Look-ups in named tables: a row name and a column name give one cell, copied from the table.

zosekon.csv
,dotid,bunugo,bab
serise,40.8,60.3,64.2
nuvos,82.4,29.9,55.7
zotif,35.8,71.5,37.0
zorore,71.8,35.6,65.7
zenugo,42.5,66.4,36.6
mef,20.9,79.4,51.1
vab,80.4,30.1,60.7

zorore, dotid: 71.8
vab, bunugo: 30.1
nuvos, bab: 55.7
serise, bunugo: 60.3
vab, bab: 60.7
zenugo, bunugo: 66.4
mef, bab: 51.1
zotif, dotid: 35.8
vab, dotid: 80.4
zenugo, dotid: 42.5
serise, bab: 64.2
nuvos, bunugo: 29.9
zorore, bab: 65.7
zenugo, bab: 36.6
nuvos, dotid: 82.4
mef, bunugo: 79.4
mef, dotid: 20.9
zotif, bab: 37.0
zotif, bunugo: 71.5
Which row has the largest bunugo? mef

goget:
|  | gok | tubu | rame | pimagis | nul | zab | beg | bod |
|---|---|---|---|---|---|---|---|---|
| taza | 779 | 352 | 707 | 709 | 356 | 406 | 478 | 245 |
| ladig | 362 | 606 | 565 | 645 | 597 | 238 | 699 | 513 |
| derugir | 357 | 517 | 505 | 480 | 614 | 364 | 471 | 348 |
| dofo | 361 | 227 | 521 | 292 | 715 | 676 | 505 | 530 |
| suzolob | 226 | 630 | 633 | 752 | 241 | 245 | 773 | 582 |
| buzik | 277 | 341 | 545 | 765 | 275 | 410 | 407 | 755 |
| lupon | 439 | 559 | 424 | 540 | 276 | 696 | 516 | 416 |
| nateti | 267 | 310 | 537 | 736 | 687 | 753 | 724 | 445 |
| pezuv | 630 | 472 | 305 | 776 | 399 | 501 | 675 | 564 |
| luk | 235 | 454 | 696 | 766 | 688 | 384 | 255 | 431 |
| digo | 352 | 322 | 396 | 401 | 353 | 512 | 226 | 277 |
| pili | 319 | 481 | 336 | 676 | 556 | 428 | 722 | 522 |
| zanabu | 248 | 566 | 455 | 463 | 642 | 756 | 519 | 339 |
| lela | 262 | 442 | 484 | 374 | 526 | 747 | 406 | 471 |

lela, gok -> 262
pili, tubu -> 481
nateti, bod -> 445
nateti, zab -> 753
dofo, gok -> 361
taza, bod -> 245
pili, beg -> 722
nateti, rame -> 537
lela, beg -> 406
lupon, beg -> 516
lupon, zab -> 696
luk, pimagis -> 766
digo, nul -> 353
suzolob, pimagis -> 752
Which row has the largest nul? dofo

nosuku
cols = dobe, zoges, foz, manopop, vunis, dom
baf: [67902, 33323, 51297, 65227, 22463, 48351]
valolu: [72070, 85055, 44272, 12419, 20109, 46975]
pinu: [69590, 33834, 51253, 62781, 81001, 13512]
lufu: [20293, 70970, 58007, 33774, 73292, 26080]
pava: [46133, 20079, 34378, 22885, 66010, 43782]
vodadid: [21783, 57225, 41371, 14563, 78706, 59775]
vuze: [41126, 45960, 24783, 52060, 72966, 21483]
zal: [34581, 69827, 67354, 50615, 25826, 85647]
merik: [56587, 62009, 28609, 40026, 70757, 15608]
nof: [29525, 66155, 69045, 30588, 38598, 62514]
fafesa: [62971, 85878, 69989, 64361, 35456, 30671]
tovo: [42153, 38387, 66667, 62679, 14223, 38771]
rur: [31935, 58623, 11691, 30694, 46306, 20547]
pefize: [67987, 37511, 26919, 23941, 47328, 40857]

pinu, manopop -> 62781
zal, dom -> 85647
tovo, dobe -> 42153
rur, zoges -> 58623
lufu, zoges -> 70970
nof, zoges -> 66155
vodadid, zoges -> 57225
merik, dobe -> 56587
vuze, dom -> 21483
pava, foz -> 34378
rur, foz -> 11691
zal, vunis -> 25826
pefize, dobe -> 67987
merik, zoges -> 62009
valolu, dobe -> 72070
lufu, vunis -> 73292

Table dokizaf
	mar	rol	sulepat	lal	vogaze	nilatuz	kizader	dul	zed
domu	-43.12	48.50	-6.25	32.33	-21.08	52.92	-24.41	-44.39	12.40
kerezes	44.10	-44.19	35.44	-4.27	64.74	61.01	20.47	43.01	-30.91
bib	-37.85	50.59	-2.11	-8.04	-12.94	-8.85	-11.26	-14.59	-12.95
zunidu	8.27	53.94	42.48	27.18	-11.07	-24.58	52.81	-10.83	38.22
niv	17.03	-56.25	22.02	10.95	36.03	0.29	4.68	-43.19	51.11
nopegog	19.15	-25.92	33.25	-37.47	-19.57	-26.62	-52.80	8.29	-25.07
beruze	28.87	20.35	16.59	-23.22	39.39	-46.05	-12.35	-1.46	-48.83
zolo	9.54	50.43	6.24	-14.22	-23.57	7.30	8.30	-45.66	-56.57
lun	-46.93	-12.67	9.08	-55.75	54.75	31.97	25.20	-22.69	-48.17
rom	-37.62	-58.95	-4.15	46.11	9.06	-18.46	9.83	32.55	39.68

What is the dul of zolo in dokizaf?
-45.66
What is the kizader of zunidu in dokizaf?
52.81
What is the dul of lun in dokizaf?
-22.69
What is the mar of beruze in dokizaf?
28.87
What is the vogaze of niv in dokizaf?
36.03
What is the lal of zolo in dokizaf?
-14.22
What is the mar of lun in dokizaf?
-46.93
What is the rol of beruze in dokizaf?
20.35
What is the nilatuz of nopegog in dokizaf?
-26.62
What is the zed of nopegog in dokizaf?
-25.07
What is the vogaze of nopegog in dokizaf?
-19.57
What is the rol of zunidu in dokizaf?
53.94
What is the dul of bib in dokizaf?
-14.59
What is the dul of domu in dokizaf?
-44.39
What is the dul of kerezes in dokizaf?
43.01

deku:
|  | pem | bon | filamot | nipuv | gusezuf | pudidar | ren | fugu |
|---|---|---|---|---|---|---|---|---|
| vub | 1.650 | 1.450 | 1.160 | 1.318 | 0.990 | 1.726 | 1.062 | 1.801 |
| golota | -0.093 | -0.015 | 0.553 | 5.024 | 0.153 | 0.259 | -0.349 | -0.379 |
| funabi | 1.892 | 1.297 | 1.210 | 2.214 | 0.863 | 2.254 | 1.957 | 1.965 |
| sifazud | 1.029 | 0.097 | 1.432 | 6.518 | -1.011 | 0.945 | 0.116 | 1.443 |
| fesipi | 1.160 | 1.766 | 0.864 | -0.763 | 1.666 | 1.005 | -0.004 | 1.207 |
| guziv | 4.819 | 4.562 | 0.841 | -6.132 | 4.031 | 5.983 | 4.537 | 4.768 |

What is the pudidar of golota in deku? 0.259
What is the fugu of vub in deku? 1.801
What is the fugu of funabi in deku? 1.965
What is the ren of sifazud in deku? 0.116
What is the pudidar of funabi in deku? 2.254
What is the gusezuf of golota in deku? 0.153
What is the fugu of fesipi in deku? 1.207

lis =
|  | zizudo | devaz | kur | zupovuz |
|---|---|---|---|---|
| giz | 78 | 254 | 202 | 127 |
| zezafub | 209 | 188 | 128 | 157 |
| tus | 35 | 203 | 220 | 88 |
| kab | 40 | 194 | 217 | 87 |
| pul | 150 | 118 | 191 | 165 |
| refez | 174 | 210 | 132 | 125 |
| gira | 66 | 174 | 174 | 44 |
| pas | 184 | 160 | 132 | 123 |
| von | 164 | 154 | 140 | 109 |

von, zupovuz -> 109
zezafub, zupovuz -> 157
refez, zizudo -> 174
tus, zizudo -> 35
tus, zupovuz -> 88
kab, zizudo -> 40
von, zizudo -> 164
pul, kur -> 191
pas, zupovuz -> 123
gira, kur -> 174

Table visuvos
	zufan	tubesop	livuf
datu	60	99	46
gog	200	144	127
matuz	138	11	175
pobe	131	30	139

gog, zufan: 200
datu, zufan: 60
pobe, tubesop: 30
matuz, zufan: 138
datu, tubesop: 99
pobe, zufan: 131
gog, tubesop: 144
matuz, livuf: 175
datu, livuf: 46
gog, livuf: 127
pobe, livuf: 139
matuz, tubesop: 11

Table vopa
fields: dibusi, til, govafib, zav, gigo
mevin: [-7.99, -27.43, 11.31, -51.72, -35.54]
lesak: [-8.50, -25.52, 12.89, -49.39, -36.07]
pif: [-12.11, -33.04, 11.43, -57.14, -40.22]
bup: [-8.09, -27.05, 11.62, -51.25, -35.64]
dukufi: [-0.38, -9.65, 15.37, -31.89, -24.71]
viderom: [2.76, -9.59, 13.57, -35.72, -26.44]
seg: [75.98, 92.14, 39.87, 95.35, 90.19]
famezil: [-0.36, -9.09, 15.69, -31.09, -24.41]
det: [-11.70, -34.02, 10.46, -58.21, -39.51]
lorom: [-13.56, -29.50, 15.14, -53.43, -43.05]

What is the dibusi of pif in vopa? -12.11
What is the govafib of pif in vopa? 11.43
What is the zav of det in vopa? -58.21
What is the govafib of seg in vopa? 39.87
What is the til of lorom in vopa? -29.50
What is the zav of seg in vopa? 95.35
What is the govafib of bup in vopa? 11.62
What is the zav of bup in vopa? -51.25
What is the gigo of lorom in vopa? -43.05
Row with the largest dibusi: seg

